Below are the code and all the weights of a small trained network. Each question names an input and a class and asks about switching units off, where a switched-off unit gives its printed mean instead of its output.

import numpy as np


def w(rows, s, z=0):
    codes = np.array(rows[::2]) - 128.0
    scale = np.full(codes.shape[1], s)
    scale[-1] = z or s
    return codes * scale


def norm(h):
    return h / np.sqrt((h * h).mean(-1, keepdims=True) + 1e-5)


def f(y):
    return y / 2 * (1 + np.tanh(0.7978845608 * (y + 0.044715 * y**3)))


def log_softmax(a):
    a = a - a.max(-1, keepdims=True)
    return a - np.log(np.exp(a).sum(-1, keepdims=True))


def net(x, mask):
    res = np.array(x, float).reshape(1, 2) / 4 @ E
    u = 0
    for l in range(2):
        y = f(norm(res) @ A[l][:, :-1].T + A[l][:, -1])
        res = res + np.where(mask[u : u + 5], y, B[l][:, -1]) @ B[l][:, :-1]
        u += 5
    return log_softmax(norm(res)[-1] @ U[:, :-1].T + U[:, -1])


A, B = {}, {}
E = w([
[138,144,199,254,112,149,191,201,76,152],'x0',
[116,185,67,222,36,4,146,88,142,144],'x1',
],0.01)
A[0] = w([
[182,95,255,88,175,231,131,177,89,112,101],'0.n0',
[96,106,59,119,80,102,93,121,190,94,187],'0.n1',
[132,59,65,30,189,151,96,121,169,48,62],'0.n2',
[139,150,114,242,132,129,169,148,97,190,2],'0.n3',
[157,88,156,141,116,223,171,209,62,110,72],'0.n4',
],0.0094,0.0031)
B[0] = w([
[144,157,172,199,110,55,186,144,139,254,247],'0.n0',
[107,90,176,152,165,143,102,124,64,152,202],'0.n1',
[128,154,89,113,118,189,82,126,162,57,227],'0.n2',
[223,160,128,51,103,156,103,120,180,67,189],'0.n3',
[69,119,151,119,178,117,140,96,148,84,200],'0.n4',
],0.013)
A[1] = w([
[161,65,119,104,194,144,80,53,197,199,8],'1.n0',
[134,191,60,130,104,166,86,104,133,197,138],'1.n1',
[197,149,154,171,88,109,177,195,149,161,251],'1.n2',
[157,178,219,186,184,121,178,98,254,188,21],'1.n3',
[206,145,18,109,59,167,105,131,167,92,34],'1.n4',
],0.0097,0.0018)
B[1] = w([
[173,127,122,153,93,89,242,191,154,121,163],'1.n0',
[143,200,199,86,169,182,156,204,184,173,161],'1.n1',
[140,82,77,94,35,191,158,153,112,64,218],'1.n2',
[157,154,80,71,158,173,43,102,133,49,252],'1.n3',
[53,8,92,174,73,16,175,133,28,185,218],'1.n4',
],0.011,0.012)
U = w([
[82,119,136,193,146,68,35,57,36,240,136],'0',
[69,61,88,76,146,176,28,96,114,17,155],'1',
[223,221,145,66,180,216,111,116,216,28,146],'2',
[139,133,122,131,132,158,113,123,94,149,2],'3',
[97,103,69,67,116,140,146,218,169,254,120],'4',
[87,147,206,177,186,138,187,140,125,248,121],'5',
[182,65,113,148,10,91,182,113,48,95,166],'6',
],0.016,0.0088)

Each question gives the input, the list of numbers given to net, and the class t.
The units are the neurons (one row each of A and B). Each row of codes is followed by its name. A weight is (code - 128) times the scale printed after its matrix; where a second scale follows, it is the last column's (A, B and U).
mask holds one flag per neuron, layer by layer. A switched-off neuron (its flag False) gives its mean, the last column of its row in B, instead of its output. The means were averaged over made-up inputs and are rounded, as every weight is.
A unit's drop is (log p(t) with every unit on - log p(t) with that unit switched off) / (log p(t) with every unit on - log p(t) with every unit switched off).
The circuit of an input: a set's keep is (log p(t) with only the set's units on - log p(t) with every unit switched off) / (log p(t) with every unit on - log p(t) with every unit switched off). Starting from all 10 units, units are removed one at a time, each time the one whose removal leaves the highest keep (on an exact tie, the one counted first), for as long as the keep stays at least 0.8.
circuit, biggest first: the units of the circuit, biggest drop first
unit that matters most: the unit with the biggest drop
top k neurons: the k neurons with the biggest drops, biggest first
top k neurons in layer l: the k neurons of layer l with the biggest drops, biggest first
drop of u: that unit's drop, to one decimal
input [-7,-8], class 4: top 3 neurons => (0.n2, 0.n4, 1.n4)
input [-3,2], class 1: top 3 neurons in layer 0 => (0.n0, 0.n1, 0.n2)
input [6,-6], class 5: top 4 neurons => (0.n0, 0.n2, 0.n3, 0.n4)
input [-8,7], class 0: circuit, biggest first => (1.n2)
input [-6,-5], class 4: top 2 neurons => (0.n2, 1.n4)
input [4,-8], class 5: top 3 neurons => (0.n3, 0.n0, 0.n2)
input [-5,5], class 0: top 2 neurons in layer 1 => (1.n2, 1.n3)
input [-7,-5], class 4: circuit, biggest first => (1.n3, 0.n4)
input [-4,4], class 0: top 4 neurons => (0.n3, 0.n1, 1.n2, 1.n3)
input [3,-4], class 5: top 4 neurons in layer 0 => (0.n0, 0.n2, 0.n3, 0.n4)
input [3,-6], class 5: top 2 neurons in layer 0 => (0.n3, 0.n0)
input [-2,2], class 0: top 2 neurons in layer 1 => (1.n3, 1.n2)
input [-4,3], class 0: top 3 neurons => (0.n3, 1.n2, 1.n3)
input [-3,-6], class 2: top neuron in layer 0 => (0.n0)
input [7,-5], class 2: top 2 neurons in layer 1 => (1.n3, 1.n4)
input [3,-3], class 5: top 3 neurons => (0.n2, 0.n0, 0.n3)
input [-5,6], class 0: top 2 neurons => (0.n3, 1.n2)
input [-7,-6], class 4: top 4 neurons => (0.n2, 1.n4, 1.n3, 0.n4)
input [-3,-3], class 4: top 2 neurons => (0.n2, 1.n4)
input [8,1], class 2: unit that matters most => 0.n4
input [-1,3], class 0: top 2 neurons in layer 0 => (0.n2, 0.n0)
input [1,-1], class 5: drop of 0.n0 => 0.9
input [-1,4], class 0: drop of 1.n2 => 0.6
input [5,-7], class 5: drop of 0.n3 => 0.6
input [-6,-7], class 4: top 3 neurons in layer 0 => (0.n2, 0.n4, 0.n1)
